The symbols move the items like this.
Lef za Fuf
Lef lu Fas
Lef gu Beb
Lef vu Raf
Lef se Lep
Lef bu Gaf
Gul za Raf
Gul lu Bas
Gul gu Pab
Gul vu Sos
Gul se Gis
Gul bu Mus
Sos za Gaf
Sos lu Zon
Sos gu Neb
Sos vu Mus
Sos se Ges
Sos bu Lag
Lep za Sil
Lep lu Lef
Lep gu Kig
Lep vu Lif
Lep se Gud
Lep bu Dus
Kud za Ges
Kud lu Lag
Kud gu Zon
Kud vu Pas
Kud se Lur
Kud bu Kel
Kog za Sib
Kog lu Pab
Kog gu Lep
Kog vu Gib
Kog se Raf
Kog bu Bas
Puv za Buz
Puv lu Bug
Puv gu Dap
Puv vu Fep
Puv se Lal
Puv bu Sud
Fud za Gug
Fud lu Rig
Fud gu Div
Fud vu Puv
Fud se Tiz
Fud bu Fep
Bek za Kas
Bek lu Kol
Bek gu Fep
Bek vu Fuf
Bek se Toz
Bek bu Vad
Toz za Bug
Toz lu Bek
Toz gu Kem
Toz vu Sil
Toz se Sud
Toz bu Zof
Bam za Beb
Bam lu Lif
Bam gu Vad
Bam vu Pab
Bam se Fas
Bam bu Neb
Gug za Rav
Gug lu Rab
Gug gu Sed
Gug vu Buz
Gug se Dek
Gug bu Fud
Zof za Toz
Zof lu Vad
Zof gu Kol
Zof vu Lep
Zof se Beb
Zof bu Lif
Niz za Fep
Niz lu Sil
Niz gu Bof
Niz vu Beb
Niz se Kol
Niz bu Gud
Zon za Gib
Zon lu Val
Zon gu Gis
Zon vu Pog
Zon se Sos
Zon bu Lok
Lok za Zon
Lok lu Som
Lok gu Gav
Lok vu Mim
Lok se Lag
Lok bu Sar
Div za Sed
Div lu Rur
Div gu Bip
Div vu Dap
Div se Rab
Div bu Dum
Tof za Rig
Tof lu Bof
Tof gu Lal
Tof vu Toz
Tof se Fep
Tof bu Sil
Lur za Sul
Lur lu Kud
Lur gu Sos
Lur vu Som
Lur se Pog
Lur bu Vis
Som za Val
Som lu Pas
Som gu Mus
Som vu Vis
Som se Lok
Som bu Rav
Mil za Kel
Mil lu Kib
Mil gu Sar
Mil vu Rab
Mil se Bip
Mil bu Ver
Lag za Sos
Lag lu Lok
Lag gu Val
Lag vu Let
Lag se Kud
Lag bu Kis
Pab za Gud
Pab lu Dus
Pab gu Lef
Pab vu Neb
Pab se Kog
Pab bu Sul
Rig za Rab
Rig lu Dum
Rig gu Rur
Rig vu Bug
Rig se Fud
Rig bu Tof
Bip za Vis
Bip lu Mil
Bip gu Kis
Bip vu Gug
Bip se Lut
Bip bu Buz
Lal za Rur
Lal lu Puv
Lal gu Ver
Lal vu Kem
Lal se Dum
Lal bu Pum
Mor za Pas
Mor lu Sed
Mor gu Mim
Mor vu Mil
Mor se Rav
Mor bu Rab
Rab za Mor
Rab lu Div
Rab gu Lut
Rab vu Ver
Rab se Gug
Rab bu Rig
Kib za Kis
Kib lu Dek
Kib gu Rav
Kib vu Div
Kib se Mil
Kib bu Dap
Bug za Ver
Bug lu Kas
Bug gu Tiz
Bug vu Tof
Bug se Puv
Bug bu Toz
Pas za Gav
Pas lu Let
Pas gu Pog
Pas vu Kel
Pas se Som
Pas bu Mor
Dap za Kib
Dap lu Tiz
Dap gu Gug
Dap vu Dum
Dap se Ver
Dap bu Kas
Gav za Gis
Gav lu Mus
Gav gu Bas
Gav vu Kud
Gav se Val
Gav bu Pas
Kel za Kud
Kel lu Kis
Kel gu Lok
Kel vu Mor
Kel se Vis
Kel bu Mil
Dus za Lep
Dus lu Gaf
Dus gu Fas
Dus vu Gis
Dus se Pab
Dus bu Ges
Bas za Kog
Bas lu Sul
Bas gu Dus
Bas vu Zon
Bas se Gul
Bas bu Pog
Sar za Lok
Sar lu Rav
Sar gu Pas
Sar vu Lut
Sar se Kis
Sar bu Dek
Dum za Div
Dum lu Lal
Dum gu Buz
Dum vu Kas
Dum se Rig
Dum bu Bof
Gib za Fas
Gib lu Neb
Gib gu Lif
Gib vu Bas
Gib se Gaf
Gib bu Zon
Kem za Tiz
Kem lu Fep
Kem gu Rig
Kem vu Pum
Kem se Kas
Kem bu Kol
Kol za Kem
Kol lu Niz
Kol gu Tof
Kol vu Kig
Kol se Bek
Kol bu Sib
Vad za Bek
Vad lu Sib
Vad gu Niz
Vad vu Lef
Vad se Zof
Vad bu Raf
Sud za Puv
Sud lu Toz
Sud gu Kas
Sud vu Niz
Sud se Pum
Sud bu Beb
Sib za Kol
Sib lu Gud
Sib gu Sil
Sib vu Fas
Sib se Vad
Sib bu Kog
Raf za Vad
Raf lu Kog
Raf gu Gud
Raf vu Gaf
Raf se Lif
Raf bu Gul
Vis za Lur
Vis lu Kel
Vis gu Lag
Vis vu Rav
Vis se Mim
Vis bu Bip
Fuf za Bof
Fuf lu Kig
Fuf gu Sud
Fuf vu Vad
Fuf se Sil
Fuf bu Lef
Tiz za Dek
Tiz lu Fud
Tiz gu Rab
Tiz vu Lal
Tiz se Dap
Tiz bu Kem
Lif za Zof
Lif lu Raf
Lif gu Sib
Lif vu Dus
Lif se Bam
Lif bu Gis
Sil za Tof
Sil lu Fuf
Sil gu Pum
Sil vu Zof
Sil se Niz
Sil bu Lep
Kis za Lag
Kis lu Sar
Kis gu Som
Kis vu Sed
Kis se Kel
Kis bu Kib
Rav za Som
Rav lu Mor
Rav gu Let
Rav vu Bip
Rav se Sar
Rav bu Gug
Sul za Pab
Sul lu Ges
Sul gu Gaf
Sul vu Val
Sul se Bas
Sul bu Lur
Kas za Dap
Kas lu Kem
Kas gu Fud
Kas vu Bof
Kas se Bug
Kas bu Bek
Gud za Niz
Gud lu Lep
Gud gu Fuf
Gud vu Bam
Gud se Sib
Gud bu Pab
Fas za Kig
Fas lu Bam
Fas gu Zof
Fas vu Kog
Fas se Lef
Fas bu Gib
Neb za Bam
Neb lu Gis
Neb gu Raf
Neb vu Sul
Neb se Gib
Neb bu Val
Buz za Bip
Buz lu Ver
Buz gu Kib
Buz vu Fud
Buz se Rur
Buz bu Puv
Gis za Lif
Gis lu Gul
Gis gu Kog
Gis vu Ges
Gis se Neb
Gis bu Gav
Kig za Pum
Kig lu Beb
Kig gu Toz
Kig vu Sib
Kig se Fuf
Kig bu Fas
Lut za Mim
Lut lu Bip
Lut gu Kel
Lut vu Dek
Lut se Sed
Lut bu Rur
Ges za Dus
Ges lu Sos
Ges gu Gib
Ges vu Gav
Ges se Sul
Ges bu Kud
Bof za Dum
Bof lu Pum
Bof gu Puv
Bof vu Bek
Bof se Tof
Bof bu Fuf
Sed za Let
Sed lu Lut
Sed gu Vis
Sed vu Kib
Sed se Mor
Sed bu Div
Mim za Pog
Mim lu Vis
Mim gu Kud
Mim vu Sar
Mim se Let
Mim bu Lut
Dek za Sar
Dek lu Gug
Dek gu Mor
Dek vu Rur
Dek se Kib
Dek bu Tiz
Gaf za Lef
Gaf lu Gib
Gaf gu Bam
Gaf vu Gul
Gaf se Dus
Gaf bu Sos
Val za Neb
Val lu Gav
Val gu Gul
Val vu Lur
Val se Zon
Val bu Som
Pog za Bas
Pog lu Lur
Pog gu Ges
Pog vu Lok
Pog se Mus
Pog bu Mim
Pum za Lal
Pum lu Sud
Pum gu Bug
Pum vu Kol
Pum se Bof
Pum bu Kig
Let za Mus
Let lu Mim
Let gu Lur
Let vu Kis
Let se Pas
Let bu Sed
Beb za Sud
Beb lu Zof
Beb gu Bek
Beb vu Gud
Beb se Kig
Beb bu Bam
Fep za Fud
Fep lu Tof
Fep gu Dum
Fep vu Sud
Fep se Kem
Fep bu Niz
Ver za Mil
Ver lu Dap
Ver gu Dek
Ver vu Rig
Ver se Buz
Ver bu Bug
Rur za Lut
Rur lu Buz
Rur gu Mil
Rur vu Tiz
Rur se Div
Rur bu Lal
Mus za Gul
Mus lu Pog
Mus gu Sul
Mus vu Lag
Mus se Gav
Mus bu Let

In the rows, 495 stands for zero.

The rows follow the links: the fewer symbols apart two items are, the more alike their rows tend to be.

Each row is also shifted at random along 11 hidden directions that mean nothing.

Some items, each with a row of numbers:
Gib [ 336  473  478  538  492  566  556  465  477  513  599  462  509  408  469  500  410  631  468  482  563  502  510  413  506  540  514  555  435  563  468  451  504  545  445  444  472  620  445  452  525  458  396  519  479  459  550  572  568  546  405  440  521  489]
Bip [ 519  509  433  528  516  441  480  586  622  459  540  575  413  268  517  584  479  517  477  488  535  440  623  381  517  428  467  366  317  634  496  656  523  619  530  426  526  569  486  551  561  469  482  395  596  453  445  503  461  424  465  488  505  618]
Kog [ 584  459  491  451  663  513  485  561  561  473  571  420  495  611  394  550  400  453  496  560  579  494  429  438  412  518  470  543  295  527  442  560  487  595  476  509  510  580  342  445  479  407  488  476  544  462  515  573  487  520  445  417  637  572]
Mil [ 563  502  488  505  399  500  510  491  498  486  529  555  440  488  512  477  532  552  487  502  497  470  507  509  537  441  475  433  518  520  505  514  441  516  523  453  460  459  629  510  528  509  501  477  550  474  426  478  472  442  499  520  432  497]
Gis [ 632  433  469  521  494  549  542  500  507  534  488  478  493  502  509  519  466  508  469  525  478  478  521  372  423  506  437  521  480  561  473  543  559  553  498  452  474  540  526  517  534  512  425  443  423  480  517  570  429  530  582  485  370  416]
Ver [ 590  452  530  364  535  584  406  580  416  478  362  514  532  555  591  446  496  445  526  438  430  457  538  502  438  572  545  442  415  317  520  525  513  467  586  457  541  396  487  619  510  526  589  469  406  453  570  403  505  530  510  442  470  557]
Kud [ 539  511  504  499  471  593  489  483  490  599  542  515  479  240  535  471  470  607  413  456  607  483  577  414  556  545  467  448  428  554  522  600  508  561  502  378  484  522  556  605  590  440  436  472  502  495  531  527  448  460  558  456  497  494]
Tiz [  55  531  541  395  540  491  467  503  401  517  393  484  560  523  576  458  612  403  523  458  400  472  494  624  535  575  569  504  469  342  527  541  468  410  500  458  524  385  508  584  535  511  564  474  431  554  563  389  460  453  549  487  502  538]
Fuf [ 647  501  520  439  466  480  522  551  525  440  586  510  510  429  472  725  587  455  525  591  399  421  459  597  470  504  399  536  319  588  484  599  529  546  498  525  623  508  628  428  466  612  506  347  549  503  473  476  390  333  465  543  446  464]
Div [ 424  527  516  432  576  418  443  543  543  483  513  539  453  664  492  439  516  352  567  600  421  455  420  539  397  406  295  454  505  475  461  612  508  487  587  516  516  390  566  517  394  476  595  448  561  511  398  462  374  440  621  518  535  504]
Lag [ 587  476  525  532  610  444  422  523  556  561  422  461  449  509  488  559  547  374  448  487  556  479  546  471  477  472  482  453  481  503  556  621  575  548  513  512  480  459  429  558  509  456  518  489  491  515  516  519  380  511  644  510  536  513]
Kel [ 610  432  461  597  437  535  518  529  599  551  461  472  434  402  512  530  536  532  381  513  667  554  593  408  571  447  503  406  618  528  529  511  549  603  496  575  473  481  612  566  586  482  476  526  459  519  473  496  371  463  651  533  369  376]
Kig [ 499  513  474  651  583  514  577  483  537  527  542  472  540  409  569  503  428  557  534  557  554  550  530  387  462  406  415  534  660  565  464  497  644  572  528  556  576  647  404  481  399  481  478  544  443  538  484  481  525  584  571  488  469  352]
Lok [ 476  493  526  436  568  435  413  530  533  543  471  524  469  505  485  571  508  346  473  466  415  413  534  500  450  525  436  474  317  514  553  689  557  526  483  377  470  487  427  560  546  499  513  380  497  507  534  533  421  474  542  526  522  603]
Ges [ 538  491  549  587  512  524  537  404  382  542  583  452  484  484  530  508  555  612  482  444  535  457  520  534  555  516  556  572  527  499  539  465  518  496  472  428  422  530  492  449  503  458  418  572  493  471  566  527  533  573  466  467  543  479]
Kib [ 732  488  526  629  489  443  500  457  414  488  457  502  460  514  621  467  620  530  514  394  485  472  614  558  587  440  614  464  678  388  581  428  575  463  519  494  431  456  503  514  496  503  516  603  446  481  540  412  544  595  503  524  477  487]
Val [ 615  595  488  447  310  444  495  377  507  530  563  579  422  398  364  475  516  555  445  514  483  477  381  555  551  467  431  474  445  702  483  535  272  416  460  402  423  429  659  442  520  485  425  434  708  504  335  590  457  335  473  546  501  542]
Pog [ 646  480  489  362  459  592  374  507  466  542  471  565  464  390  495  275  305  527  502  452  474  483  501  332  331  553  298  439  486  470  452  470  521  413  604  423  482  398  559  603  424  460  483  497  451  397  521  568  498  561  552  413  536  500]
Zon [ 511  507  554  612  554  433  516  399  420  575  546  479  486  551  557  528  576  476  509  461  427  432  533  543  505  466  466  574  573  517  561  563  613  486  476  402  417  532  452  472  479  497  450  514  456  522  551  527  477  585  562  535  496  460]
Kas [ 357  495  459  436  485  562  550  563  515  454  513  507  543  423  504  559  472  556  482  497  523  501  505  493  573  551  624  473  296  497  472  551  401  581  449  432  548  593  447  524  621  500  503  415  521  505  494  449  557  414  361  466  467  593]
Sil [ 563  518  462  570  605  438  518  529  520  468  498  507  528  330  604  522  470  468  577  501  415  482  593  401  418  455  409  506  524  531  469  530  682  500  542  527  593  582  410  506  410  519  487  482  426  497  540  467  506  556  528  475  505  454]
Pas [ 603  484  509  457  421  378  342  475  541  475  358  510  427  611  383  427  497  351  467  431  477  531  464  542  446  475  486  438  636  434  545  359  469  351  496  620  423  317  506  463  418  519  549  574  508  470  461  525  482  515  519  561  550  514]
Sos [ 312  518  472  626  563  495  520  426  509  559  484  482  474  454  494  433  399  566  477  480  584  533  515  337  467  429  502  505  581  621  483  516  510  530  507  442  440  600  339  495  470  398  419  557  527  486  465  589  557  626  542  456  527  488]
Toz [ 411  482  505  554  488  575  614  506  473  450  672  452  528  468  519  585  531  640  519  577  568  503  477  559  558  482  494  561  499  502  457  443  517  586  489  558  562  590  590  405  471  509  478  527  503  495  501  446  509  455  421  477  493  398]
Vad [ 387  491  453  473  552  582  465  534  552  482  297  427  535  487  418  487  368  502  464  533  638  620  424  345  417  502  611  470  508  548  437  434  386  506  543  629  589  513  335  511  442  450  509  539  535  475  437  530  535  543  525  409  508  479]
Dum [ 236  487  465  477  494  512  484  535  570  479  398  498  533  650  454  439  408  433  499  549  533  585  419  460  462  449  509  463  591  461  469  465  435  513  506  579  526  509  418  507  467  500  579  505  491  539  412  464  527  503  518  522  443  472]

Start, symbols taken left to right, then the item you end at.
Answers are names.
[ 659  496  525  342  529  590  407  592  481  460  611  530  482  444  525  349  416  533  554  532  536  474  475  507  417  524  293  434  453  354  437  465  526  476  620  546  569  378  653  555  390  458  581  530  494  422  513  423  459  451  495  406  635  495]
lu vu se vu gu lu za gu se za lu: Mim
[ 745  510  485  478  456  597  560  453  474  556  453  476  554  554  480  422  438  544  478  568  529  568  388  449  476  497  477  533  587  526  448  489  407  498  507  489  514  507  519  518  495  487  484  496  485  550  431  512  489  485  583  484  401  391]
lu vu bu lu bu lu za: Gul
[ 677  521  470  538  555  543  583  459  461  594  442  437  560  295  582  481  550  545  438  462  551  523  576  435  591  573  602  515  485  512  495  562  503  515  438  426  503  548  451  602  628  440  416  494  412  574  583  485  455  491  604  450  446  462]
lu za vu vu bu bu vu vu vu: Kel
[ 237  441  530  411  500  552  482  557  463  472  466  468  562  661  526  492  511  420  523  525  440  505  458  581  464  545  475  527  526  323  498  446  545  484  504  567  546  439  544  512  479  564  585  489  378  518  547  409  478  485  512  512  447  431]
vu za lu se lu bu vu za: Puv
[ 427  542  522  527  542  295  425  420  450  435  478  438  434  468  437  502  633  406  534  429  435  458  500  618  497  501  526  544  560  479  513  346  517  303  464  619  448  357  494  373  384  470  453  608  537  453  554  528  472  520  471  493  682  530]
vu lu za za se za za se se: Fep
[ 382  505  513  460  524  534  539  525  570  504  545  457  529  578  409  637  502  443  495  672  518  515  352  524  435  460  374  555  434  608  438  599  463  578  512  578  603  519  560  436  439  533  518  406  566  550  399  517  365  372  586  521  449  390]
se za lu gu lu gu gu: Buz
[ 704  481  444  543  526  544  526  531  484  448  323  430  515  354  556  505  538  568  486  473  599  565  566  403  522  504  683  444  555  484  468  394  459  485  546  626  575  475  462  537  507  470  479  573  474  466  513  443  510  527  530  408  461  458]
se lu lu za bu bu se gu bu: Lep
[ 641  497  515  562  515  413  470  499  495  471  469  531  447  601  545  501  564  439  537  484  448  459  532  538  501  403  495  452  582  464  542  521  535  491  540  499  460  451  496  493  461  506  551  515  515  487  455  450  486  527  530  541  484  516]
gu se bu lu vu vu lu bu se: Tof
[ 574  508  529  515  495  601  534  451  386  493  483  430  557  468  519  495  505  624  501  478  572  535  467  540  544  546  630  554  543  441  489  382  442  469  503  536  540  519  463  462  465  482  483  587  488  484  537  458  588  544  429  430  538  458]
za bu gu se za vu lu vu se gu vu: Pum
[ 382  510  467  499  492  461  511  466  513  544  409  475  459  369  481  527  581  459  450  518  487  477  509  431  479  500  478  478  466  625  475  574  462  470  499  486  486  424  580  539  543  479  417  442  524  510  474  563  345  430  657  486  425  457]
lu vu gu gu vu vu bu za se bu: Lur
[ 756  547  384  594  405  461  620  462  580  491  449  524  499  448  505  391  481  556  474  552  568  615  480  414  596  388  544  428  697  587  433  443  379  510  462  543  477  544  529  514  553  465  472  526  536  581  343  463  513  446  561  533  363  423]
se se bu gu lu vu bu bu gu: Sib
[ 444  499  498  409  467  492  505  470  460  481  591  476  493  447  433  478  501  514  499  505  454  461  449  530  474  579  428  559  389  511  451  445  464  431  453  476  474  457  585  445  494  490  427  479  501  466  542  549  464  442  442  464  556  503]
lu se vu gu za se se za za lu: Kem
[ 726  500  555  483  434  503  490  438  400  486  514  459  551  482  480  561  556  515  492  431  449  488  481  639  552  585  583  588  512  417  546  376  507  410  426  526  503  486  496  413  478  565  483  540  443  503  585  472  562  501  377  523  533  474]
za za se se se lu lu vu: Toz
[ 511  498  518  473  560  412  405  487  521  508  405  439  429  658  407  431  555  385  453  479  583  518  442  557  519  480  560  454  543  425  522  467  402  437  490  573  408  347  464  500  493  406  542  586  561  500  466  514  429  500  575  488  621  560]
se bu bu vu lu lu gu vu: Ver
[ 432  503  536  532  509  558  496  503  456  507  484  462  501  502  549  498  573  562  480  497  615  524  509  572  583  478  580  465  584  406  529  475  471  527  536  556  525  453  541  528  493  474  552  581  510  508  494  405  488  487  528  479  522  458]
lu vu za za gu bu za bu bu: Rur
[ 870  510  469  515  433  508  547  481  475  473  490  504  514  519  537  377  505  559  503  477  534  556  495  534  593  476  576  465  638  402  482  378  433  460  474  534  472  476  536  512  526  479  524  578  469  527  473  413  565  498  464  502  467  473]
za se se vu se vu lu lu gu lu gu: Rab
[ 642  388  467  546  462  606  517  531  579  512  416  435  459  588  415  578  432  533  409  593  639  557  457  330  407  447  477  478  546  614  466  486  487  615  541  602  507  518  543  476  494  504  462  491  498  450  425  598  403  528  620  482  348  351]
se bu gu gu lu bu gu gu se za: Vad
[ 461  460  474  588  547  486  473  493  513  517  491  494  457  516  543  369  418  526  484  419  572  524  590  388  500  457  516  448  617  432  522  436  582  512  502  476  407  540  386  537  504  419  491  598  428  464  538  503  574  645  496  472  535  518]
za bu bu se za vu: Mor
